[[143 120 137 141]
 [145 119 138 144]
 [128 129 128 128]
 [118 133 123 119]
 [127 128 128 127]
 [135 124 133 133]
 [127 129 128 127]
 [114 136 120 116]
 [107 139 116 109]]
Indices start at 0.
What is the entry in row 2 and column 0?
A: 128
What is the entry directly above 145?
A: 143
What is the smallest entry?
A: 107
The entry directly below 118: 127
The entry in row 0 and column 1: 120
What is the bottom-right entry?
A: 109
The top-right entry: 141
What is the entry directly above the smallest entry?
A: 114
The entry at row 1, column 0: 145
The entry at row 0, column 2 -> 137
What is the entry just right of 138?
A: 144
The entry at row 2, column 1 -> 129
The entry in row 1 and column 2 is 138

Questions about the matrix below. Counting starts at 0.
1) Which number is the bottom-left entry?
2) Which number is the entry in row 2 and column 0?
3) Which number is the top-left entry?
4) Which number is the entry directly below 126?
5) Which number is the entry at row 1, column 2?
6) Which number is the entry directly below the largest entry?
7) Which number is the entry just left of 138?
8) Which number is the entry in row 2 and column 2?
array([[127, 135, 122, 128],
       [119, 136, 114, 131],
       [127, 122, 113, 113],
       [126, 114, 124, 131],
       [124, 134, 134, 131],
       [127, 135, 137, 121],
       [131, 150, 138, 122],
       [149, 131, 131, 123]])
1) 149
2) 127
3) 127
4) 124
5) 114
6) 131
7) 150
8) 113

A =
[[150 133 120 142 114 111 127 123 124 124 115]
 [138 121 116 119 136 133 139 128 112 138 122]]
The top entry of the column that holds the largest entry -> 150
Read off the smallest entry in the last row.
A: 112
Read off the top entry of the column that holds the smallest entry.
A: 111
Read off the last entry, reading row by row.
A: 122
Read off the 4th entry, reading row by row.
A: 142
Read off the second entry in reading order.
A: 133
The entry just right of 139: 128

[[117, 117, 134, 155, 128, 119, 135, 122],
 [155, 115, 127, 132, 126, 135, 126, 110],
 [130, 112, 136, 154, 132, 126, 133, 114],
 [118, 133, 109, 127, 142, 112, 141, 113],
 [124, 122, 111, 136, 141, 115, 140, 108],
 [117, 114, 130, 153, 133, 120, 135, 114],
 [102, 140, 127, 122, 134, 118, 135, 141],
 [137, 120, 149, 138, 113, 140, 119, 136],
 [123, 119, 146, 151, 119, 131, 125, 135],
 [131, 134, 105, 117, 141, 120, 136, 110]]
The entry in the top-left corner -> 117
Which number is the 2nd entry on the main diagonal?
A: 115
Which number is the second entry on the diagonal from the top-right corner?
A: 126
Which number is the last entry, reading row by row?
A: 110
Which number is the entry in the bottom-left corner?
A: 131
The 3rd-last entry, reading row by row: 120
The entry just right of the smallest entry is 140
Which number is the last entry of the smallest entry's row?
A: 141
The second entry in reading order: 117
Which number is the entry in the top-right corner?
A: 122
Which number is the largest entry in the first column?
A: 155
Which number is the 4th entry, reading row by row?
A: 155
Which number is the third smallest entry?
A: 108
Which number is the entry directly below 102?
A: 137
The smallest entry in the first column -> 102
Which number is the 5th-last entry, reading row by row?
A: 117
The entry just right of 109: 127
Which number is the 2nd entry from the end, reading row by row?
A: 136

W = (109, 150, 147, 131, 132, 115, 128)
The 1st entry from the left: 109
The last entry: 128

Read these off the table that follows.
1) What is the bottom-left entry?
2) What is the last entry, reading row by row?
3) What is the third largest entry?
4) What is the entry just left of the largest entry?
5) What is the 3rd entry, reading row by row?
6) What is the top entry of the column that holds the largest entry?
[[128 130 131 126 120 138 149 124 117 120]
 [131 138 126 130 127 133 120 157 133 128]
 [136 121 134 143 127 128 118 137 155 136]
 [125 120 129 136 130 119 119 122 137 146]
 [126 134 120 117 123 123 125 131 120 125]
 [121 133 127 130 130 127 119 141 120 132]]
1) 121
2) 132
3) 149
4) 120
5) 131
6) 124
